Each row has a class, written after it.
[-262 -415 -280 -379 61 -161 -530 -219 274 -150 -124 -486 -7 -244 -102 -14 606 146 -75 80 186 114 159 -308 -66 -301 36 65 -62 102 462 -274 -249 13 115 -61 314 -92 -371 -25 11 120]  <189>
[285 78 112 199 69 117 26 -125 261 -17 -114 158 620 -102 -158 10 -452 273 -14 -218 -9 506 37 -335 230 24 215 294 330 -245 -245 -77 185 184 51 -391 227 -98 -3 -64 130 -552]  <150>
[-47 -418 -518 -306 220 -135 -230 -241 190 -387 57 -321 -8 -303 -115 -15 -209 399 -459 68 145 117 232 -363 134 19 5 162 92 291 401 -167 -267 -35 54 -168 453 -81 -242 -125 -135 -197]  <113>
[-216 216 -58 74 -1 -21 178 -280 187 166 -125 109 -40 -340 -166 -69 168 -135 -245 3 88 -191 -478 144 -125 -73 -327 29 180 -30 394 -137 -39 -250 23 302 600 -268 -45 -36 -173 -183]  <14>
[28 -107 64 -16 168 39 272 159 146 -100 131 -37 529 55 57 73 -232 385 217 -61 -114 515 180 -121 81 -89 206 110 -113 -93 -423 3 186 31 -63 -308 -121 107 -125 -14 128 -367]  <128>
[619 212 -68 310 -241 -16 241 278 375 191 271 -428 126 292 21 -64 -32 -74 16 -388 161 157 157 -48 276 62 -89 -140 245 85 -245 -29 110 -280 280 152 -272 222 320 7 295 31]  <55>
[-287 67 -125 162 74 -167 30 -363 114 45 -79 -16 -68 -427 -84 -14 3 -60 -119 204 -1 -229 -270 105 -146 5 -328 136 236 -74 274 -14 137 -415 -120 327 561 -123 9 9 -127 -45]  <101>
[-374 -437 -637 -145 35 60 -406 -221 526 -530 277 -364 206 -290 57 -46 28 285 -196 95 308 -48 137 -266 -148 -102 129 180 -64 303 293 -28 -247 -350 -17 -274 319 192 -472 -199 -53 -55]  <14>
[-225 202 -39 -197 -239 -277 72 -135 -52 117 -109 79 -466 -254 -84 49 197 -186 -128 136 -113 -458 -311 261 -154 -37 -303 21 253 -15 540 -13 -23 -230 4 616 481 -82 202 -79 -79 274]  <113>
[-293 190 -140 10 -129 -173 -42 -274 191 33 -179 211 -36 -295 -79 -105 -149 -114 -298 93 90 -375 -173 12 -70 -35 -250 140 267 -335 476 42 -36 -217 33 81 663 -258 41 -251 -137 -114]  <128>
[167 64 30 -91 57 24 161 6 219 -23 65 216 652 -146 -187 -33 -306 300 -224 -332 -6 543 158 -237 284 -30 222 216 365 -157 -346 -95 -37 278 35 -411 266 -125 -63 -44 0 -639]  <173>
[-240 -460 -437 -125 199 -155 -251 -234 339 -307 139 -535 -125 -431 -191 -182 60 383 -230 156 191 82 243 -206 -232 -112 -157 362 110 225 546 -184 -69 -441 45 158 327 -24 -584 -193 121 95]  <101>
[-448 -139 -567 -84 -64 -295 96 104 42 -126 -96 -287 244 116 -73 -242 -318 55 -213 -105 214 -113 412 76 345 -42 -79 24 165 -142 89 -85 -224 -223 332 148 316 443 -51 -228 10 -32]  <55>
[-303 -242 -579 -324 74 -94 -250 -338 123 -382 144 -194 -134 -253 8 -50 -225 230 -326 135 229 -113 181 -327 21 -67 -65 29 129 381 586 -93 -567 -21 -19 -111 552 114 -197 -158 -176 -37]  <189>
[-297 -224 -661 -202 16 55 75 -154 -249 -275 139 -209 -59 -90 -42 -200 -529 161 -425 -272 373 -323 126 -202 118 48 -326 -66 320 304 379 -98 -256 -224 237 62 559 416 -184 -189 -120 57]  <150>
[468 -41 36 42 88 227 121 40 119 -104 361 -23 694 -236 -115 108 -294 442 -50 -345 118 535 44 -320 234 29 195 113 204 -14 -466 -34 131 25 -31 -574 185 -163 -105 122 85 -559]  <101>
[127 -171 -36 149 294 187 43 -217 111 -113 134 -92 617 -352 -140 -104 -286 431 -57 -236 98 494 177 -335 139 -196 49 366 200 -9 -252 -113 -8 -87 -76 -479 373 -161 -130 43 80 -593]  <189>
[681 69 -225 199 -43 -261 302 267 -221 222 336 -437 -250 50 -173 -31 -517 -52 -155 -414 137 -19 199 -85 96 -133 -329 -158 50 103 -287 -186 37 -281 248 406 -164 158 565 170 254 127]  <14>
[-645 -301 -783 -29 -100 22 -13 -273 287 -405 -127 -255 -86 -113 106 -255 -349 147 -428 -151 396 -261 236 -92 277 89 -265 -85 330 30 593 -156 -413 -377 312 -13 662 607 -189 -409 -142 90]  <148>
[-167 353 -215 190 -155 50 -209 -378 434 24 -222 309 3 -246 -116 -31 -13 -178 -268 60 170 -353 -423 -27 -72 88 -218 195 247 -273 657 -120 -101 -59 39 -30 699 -345 -43 -285 -199 -182]  <150>
[264 -37 -58 168 307 321 122 -255 94 -188 249 82 587 -250 -73 106 -421 429 11 -229 -26 563 115 -288 49 85 3 222 366 241 -211 -39 112 -52 -83 -392 144 -127 -83 -41 -4 -526]  <189>
[-806 -103 -596 -128 -59 -362 17 -257 156 -152 -207 -29 161 -51 -64 -278 -531 64 -364 1 233 -226 369 61 44 17 -227 -12 343 -138 424 -220 -364 -152 224 262 577 533 35 -430 -139 10]  <113>
[851 446 -250 518 -97 63 593 18 166 112 276 -63 3 186 -115 118 -539 -98 -291 -588 225 126 53 -247 155 68 -265 55 271 149 97 -278 -20 -167 283 38 203 85 426 -37 199 -203]  <150>
[50 -185 -34 19 230 103 -125 -113 91 -299 123 -52 700 -160 8 67 -512 377 -68 -6 -5 382 117 -345 190 43 208 79 120 -211 -213 23 106 151 -96 -541 227 -107 -165 -83 -119 -584]  <173>
[529 -64 -277 163 93 -117 371 9 -20 -29 343 -452 -68 -88 -15 14 -836 219 -343 -262 223 -126 -23 -348 99 13 -224 -173 325 277 -81 -164 34 -209 136 79 203 154 403 39 108 -137]  <101>
[-179 210 -70 36 92 34 273 -298 278 127 -166 113 370 -135 -276 -81 307 -12 -129 -6 21 92 -464 12 -245 -102 -96 314 167 227 36 -63 144 -303 45 78 530 -339 -176 -125 -212 -537]  <113>
[-197 -338 -495 -396 -26 -45 -356 -169 232 -415 135 -342 -65 -390 -22 -15 -178 320 -389 44 311 -109 96 -366 124 -143 23 159 119 318 587 -83 -382 -77 -8 -216 558 79 -377 -160 -52 -124]  <128>
[-248 261 -212 73 -133 -239 336 -264 219 153 -162 186 16 -140 -179 -66 -3 -161 -139 41 -40 -83 -174 209 -125 54 -261 101 262 103 209 22 -4 -318 5 372 493 -30 277 -155 -161 -129]  <101>
[-240 -69 -742 95 53 -112 76 -135 85 -257 38 -65 157 -9 -20 -140 -697 2 -442 -277 383 -251 270 -131 334 9 -297 9 86 -83 368 -230 -458 -156 365 -45 568 357 65 -372 -89 -45]  <113>
[524 261 -207 142 -41 -99 407 -14 -140 189 -34 -124 73 378 -294 46 -762 -29 -94 -351 299 8 55 -169 77 -41 -323 91 325 366 -165 16 112 -191 238 236 30 -44 599 -86 58 -182]  <189>
[-432 29 -504 -124 -20 -290 198 -131 -58 -76 -205 108 68 -68 -95 -107 -671 89 -516 -212 319 -418 235 -9 372 52 -395 -20 329 -76 318 -218 -430 -149 163 220 746 304 43 -297 -194 -53]  <128>
[-525 -103 -814 -55 43 -188 39 -156 195 -300 79 -82 296 -175 -60 -184 -730 254 -496 -206 272 -232 315 -194 242 -33 -232 -9 286 -262 279 -213 -357 -98 206 -63 735 389 -119 -321 -121 -177]  <128>
[121 -146 -44 30 341 60 -14 -146 47 -184 27 -238 769 -162 -86 163 -585 343 -10 -38 59 639 251 -338 132 -136 9 218 52 -118 -82 -101 62 37 29 -468 250 -254 -166 -27 -86 -588]  <55>
[-473 -210 -538 23 102 -208 -59 -191 -55 -201 -255 -403 75 68 -20 -230 -458 73 -236 31 215 -213 384 -85 169 -58 -263 86 195 -158 579 -127 -248 -230 355 110 448 174 -146 -375 -32 46]  <55>
[-49 -174 -262 36 72 140 -205 -171 310 -185 253 -187 595 -385 108 -72 -277 319 -182 -192 138 410 200 -388 228 -81 202 -18 266 -337 90 -96 -146 104 47 -467 333 191 -123 -20 16 -358]  <150>
[542 94 -115 75 83 -111 473 166 -326 104 215 -219 -154 172 -148 46 -785 -11 -187 -309 181 -202 29 -221 133 -220 -453 90 124 108 -232 -169 91 -102 126 254 148 -6 526 165 151 -88]  <113>
[-495 -88 -536 -194 -150 -158 -77 -171 -50 -136 -371 -200 56 31 -57 -139 -441 6 -478 -257 475 -232 286 -97 454 -69 -181 -52 351 41 407 -98 -465 -161 368 46 731 378 186 -311 -241 -136]  <113>
[-319 54 -68 46 -88 -420 20 -87 51 106 -214 76 -206 -317 -142 -20 -278 -269 -170 280 -146 -296 -156 124 87 -113 -281 84 44 -595 111 -86 9 -145 -12 325 446 -90 242 -14 -124 -17]  <128>
[-622 -213 -498 -245 -169 -266 9 -73 176 -146 -261 -59 294 26 -102 -161 -87 81 -246 -171 214 10 252 103 179 -54 9 2 279 5 2 -157 -319 -235 335 124 385 456 33 -300 -149 -61]  <14>
[-661 -117 -672 -182 -28 -87 -230 -114 -61 -256 -156 -250 262 250 -54 -61 -167 -21 -198 -109 408 -185 303 -22 216 -21 -51 18 135 150 212 -9 -270 -164 326 -110 378 405 -27 -320 -202 -52]  <189>
[-213 -326 -499 -129 138 11 -197 -118 547 -425 276 -389 336 -324 -5 -6 -7 335 -316 -33 317 2 -58 -259 100 -159 103 224 -33 140 168 -154 -273 -136 -10 -335 487 -51 -567 -57 -33 -310]  <150>
[-217 20 -20 -77 -13 -138 36 -157 -122 68 -136 -109 -66 -241 -175 -205 -111 12 -213 171 176 -383 -326 25 -59 -183 -279 291 252 -77 351 8 56 -357 57 137 600 -381 33 -169 -108 -263]  <128>
[-201 227 -12 45 -39 -273 77 -257 -2 75 -270 232 -167 -228 -199 -45 -186 -125 -157 177 -103 -483 -237 89 37 86 -351 321 500 -50 172 -1 133 -307 -60 404 653 -256 172 -170 -138 -162]  <189>
[-110 -434 -656 -124 71 -85 -471 -154 406 -358 161 -574 135 -330 -93 -129 167 330 -220 -61 206 274 195 -260 124 -234 61 176 -229 45 244 -229 -395 -137 120 -314 333 25 -473 -3 39 -122]  <14>
[-166 80 -212 -99 -118 -142 99 -223 73 -2 -16 81 -195 -397 -30 18 -103 -55 -207 100 -43 -236 -150 74 149 26 -245 10 267 18 336 53 -119 -273 -5 241 646 -109 332 -84 -157 -84]  <113>
[420 78 -108 242 -53 -181 551 112 249 179 173 -83 120 90 -63 -132 -448 -21 -179 -162 162 99 61 -69 56 1 -199 -29 146 0 -318 -177 40 -312 90 168 23 189 419 67 7 -139]  <55>
[-129 -151 -359 -102 -5 -102 -302 -108 379 -300 -27 -406 -370 -166 -46 -48 36 159 -242 84 292 -159 109 -293 55 -37 -52 171 0 -39 838 -203 -261 -44 153 -55 419 -178 -337 -343 84 -62]  <55>
[-433 -18 -580 -137 -196 -33 178 -23 77 -238 -26 56 105 184 2 -95 -603 50 -157 -173 233 -225 300 39 88 89 -129 -99 356 265 178 73 -123 -179 257 166 277 585 177 -330 43 88]  <150>
[580 62 -68 0 -26 -366 238 298 -249 167 121 -341 135 274 -288 83 -529 -32 -153 -253 266 85 99 -72 4 -132 -128 18 58 256 -615 -139 303 -214 197 193 -116 110 508 237 101 -150]  <150>
[420 63 -45 73 -21 -214 292 -19 -360 59 -15 -311 -668 89 -17 38 -551 -46 -147 -99 36 -286 -17 -185 26 3 -252 -49 362 394 161 -14 110 -232 213 385 122 39 579 -89 130 89]  <173>
[373 213 124 209 203 111 158 -165 83 45 -130 89 379 -117 -186 107 -547 245 -83 -320 116 480 262 -305 327 56 15 285 368 17 123 8 67 84 110 -189 288 -266 37 -145 196 -451]  <55>
[-438 220 -79 1 -13 13 98 -275 355 88 -136 219 197 -272 22 -101 335 -107 -175 109 120 -187 -463 71 -120 -108 -145 146 170 -244 363 -109 -103 -157 -12 -25 677 -319 -170 -135 -303 -377]  <150>
[-368 -65 -235 -51 94 -95 -232 -454 -106 -33 -61 -95 -82 -560 -54 -67 -234 -75 -286 142 172 -524 -295 -79 -59 -77 -377 92 357 100 457 2 -72 -314 -77 230 758 -241 -20 -51 -238 -95]  <14>
[-229 170 -69 14 -146 -257 315 -12 109 134 -78 51 -126 -217 -139 -33 -101 -126 -83 141 -85 -284 -311 235 11 17 -247 9 93 -240 105 -1 73 -407 40 390 456 -29 196 -150 -83 -27]  <148>
[241 104 13 114 152 -19 113 -156 -76 12 -145 -16 419 41 -151 137 -617 180 27 -260 114 325 202 -312 184 -105 8 199 286 56 -60 -26 55 95 105 -127 215 -167 257 -177 70 -440]  <173>
[-429 116 -88 -184 -284 -77 171 -77 264 127 -214 133 -129 -218 -68 -78 481 -149 -99 0 77 -194 -294 305 -15 -72 -47 -26 100 -7 221 54 -160 -236 43 82 421 -190 24 -135 -189 -169]  <189>
[-107 -347 -585 -167 76 -36 -228 -347 506 -300 238 -134 127 -429 12 -114 231 385 -407 -78 270 31 41 -308 -1 -120 -7 148 55 18 463 -335 -577 -128 7 -270 540 -47 -389 -140 -106 -20]  <173>
[514 168 -89 136 -69 -202 619 156 -187 102 129 -248 -403 107 -3 62 -899 -40 -247 -244 142 -194 90 -148 293 113 -300 -206 497 262 -81 -22 155 -157 189 354 156 140 738 51 83 -132]  <55>
[558 100 49 51 -106 -177 383 72 -162 179 50 -277 -273 135 -124 95 -216 -38 -270 -336 115 -20 -40 -143 129 16 -260 -99 313 301 -154 -193 103 -272 173 316 144 184 546 83 57 18]  <173>
[-266 47 -129 59 76 37 273 -294 145 30 -209 -81 120 -235 -135 -127 154 65 -152 92 2 -140 -443 87 -123 -188 -330 147 169 -47 339 -2 47 -329 6 167 674 -405 -96 -42 -203 -314]  <101>
[-332 137 -78 -100 10 -142 211 -191 -99 106 -228 150 -101 -110 -112 -72 121 -84 -61 274 -171 -291 -322 130 -123 -22 -261 210 160 -79 217 21 38 -345 30 286 511 -239 65 -128 -207 -95]  <55>
[-268 -322 -474 -325 102 -244 -308 -226 28 -218 -25 -365 -325 -318 -82 -66 -115 172 -293 155 216 -247 207 -273 -61 -171 -171 182 192 382 510 -156 -316 -162 21 199 429 28 -194 -83 -57 115]  <101>
[271 -21 -82 102 44 245 -11 -127 33 -154 49 -38 489 -104 -86 88 -499 352 -14 -350 22 347 106 -339 253 31 202 173 246 74 -245 112 69 65 38 -542 180 -131 9 -145 141 -529]  <173>
[-180 327 95 -51 -227 -194 125 -230 174 210 -310 181 -207 -158 -116 1 204 -165 -125 86 -132 -246 -303 131 -83 108 -130 35 336 96 315 43 82 -201 -13 293 546 -187 206 -226 -128 -121]  <173>
[-652 172 -141 67 -154 -110 180 -140 564 68 -228 198 301 -187 -17 -200 142 -133 -109 210 -32 -212 -254 207 12 -4 -91 102 155 -336 64 -30 -60 -285 -35 66 621 -4 -84 -213 -258 -321]  <55>
[646 246 -234 269 -14 -235 394 -86 71 66 57 105 -111 -23 -106 111 -662 -71 -425 -356 147 17 11 -223 253 78 -283 6 363 8 -88 -356 -152 14 139 16 324 -5 503 77 -111 -278]  <189>
[-684 -31 -652 -14 -293 -194 26 -90 224 -166 -324 -122 -21 299 8 -280 -96 -73 -184 -142 287 -192 361 191 261 71 -230 1 228 -167 412 -92 -347 -324 404 177 365 545 -31 -521 -80 89]  <173>
[-649 -344 -722 -93 -15 -279 -278 -225 10 -284 -247 -446 63 -101 36 -204 -348 30 -342 -10 286 -303 369 -50 262 -114 -170 -37 143 -150 567 -91 -428 -282 346 110 526 326 -56 -358 -126 71]  <14>
[27 -245 -89 74 263 184 -3 -226 7 -163 188 -16 764 -290 -144 -91 -316 529 -8 -187 114 442 197 -342 3 -171 57 409 282 -167 -422 -110 73 -107 -114 -464 344 -229 -162 85 -19 -575]  <150>
[0 -361 -694 -198 150 61 -176 -202 382 -300 288 -416 394 -165 -29 -2 160 353 -197 -145 339 338 100 -309 -58 -295 60 87 -250 230 221 -226 -435 -61 100 -381 221 -65 -390 27 -122 -184]  <113>
[-531 -298 -676 -240 8 -104 -245 -190 -27 -338 -207 -303 91 -151 117 -123 -596 238 -385 -83 374 -341 346 -213 364 -2 -185 -41 351 -46 592 -46 -343 -156 265 -80 667 246 -101 -381 -182 -92]  <150>
[-545 -229 -577 -109 121 -106 -110 -194 79 -174 -326 -334 155 -76 -63 -235 -328 155 -475 -172 329 -233 262 -82 360 -9 -297 20 203 19 346 -124 -247 -225 253 18 629 211 -187 -298 -163 -224]  <113>
[-399 36 -40 -120 -215 -92 111 -118 226 104 -96 -4 -87 -108 -56 -280 595 -127 99 170 -112 42 -527 297 -260 -282 -32 81 -51 6 93 73 -121 -282 25 284 231 84 -57 -21 -107 15]  <173>
[534 132 -171 201 -109 -231 284 69 116 171 103 -326 39 242 -231 31 -311 -146 -80 -232 146 387 236 -104 113 -16 -186 80 196 203 -270 -80 215 -325 236 230 -104 303 451 121 113 -8]  <189>
[-69 -163 138 64 20 94 -295 64 110 -98 -156 -281 435 108 -95 -129 -62 183 294 104 -49 449 268 -97 75 -91 271 347 61 -52 -198 189 329 -33 82 -379 -264 -151 -83 -216 217 -447]  <128>
[-437 79 -208 58 5 -363 -35 -266 134 -20 -265 76 -40 -299 -185 -89 -257 -180 -167 318 -33 -178 14 161 -21 -18 -161 215 326 -54 289 -55 -51 -153 -13 351 510 -112 96 -95 -202 -174]  <55>
[-400 191 123 24 -305 -281 -13 -174 288 132 -518 20 -213 5 -190 -146 514 -320 6 235 -52 -177 -156 381 -84 28 -227 219 197 -103 542 64 125 -397 102 507 377 -174 -17 -349 -52 21]  <173>
[-474 20 -367 -61 2 -129 159 -137 33 -100 -454 -113 -36 142 13 -56 -360 46 -329 -167 283 -426 166 -40 366 97 -250 27 306 -36 514 -115 -249 -88 248 88 593 57 -131 -431 -157 -124]  <148>
[-30 -252 -96 -49 67 -175 118 -45 142 -32 209 -256 565 -336 -20 7 -217 394 -4 -151 27 557 417 -132 212 -195 224 126 153 -76 -381 -111 -167 -150 -72 -243 196 154 69 79 51 -340]  <173>
[-258 -121 -689 -116 -35 -171 38 -27 -241 -211 20 -219 120 62 -174 -103 -689 98 -320 -308 449 -332 393 -169 320 -138 -248 -4 254 -119 329 -77 -266 -43 345 80 454 171 -9 -222 52 -19]  <128>
[11 284 -305 31 -83 -95 266 -195 279 17 38 246 119 -296 -97 -70 -61 35 -418 -160 29 -207 -378 25 262 96 -198 145 280 -45 106 -51 -266 -236 2 -50 826 -162 -39 -89 -288 -342]  <189>
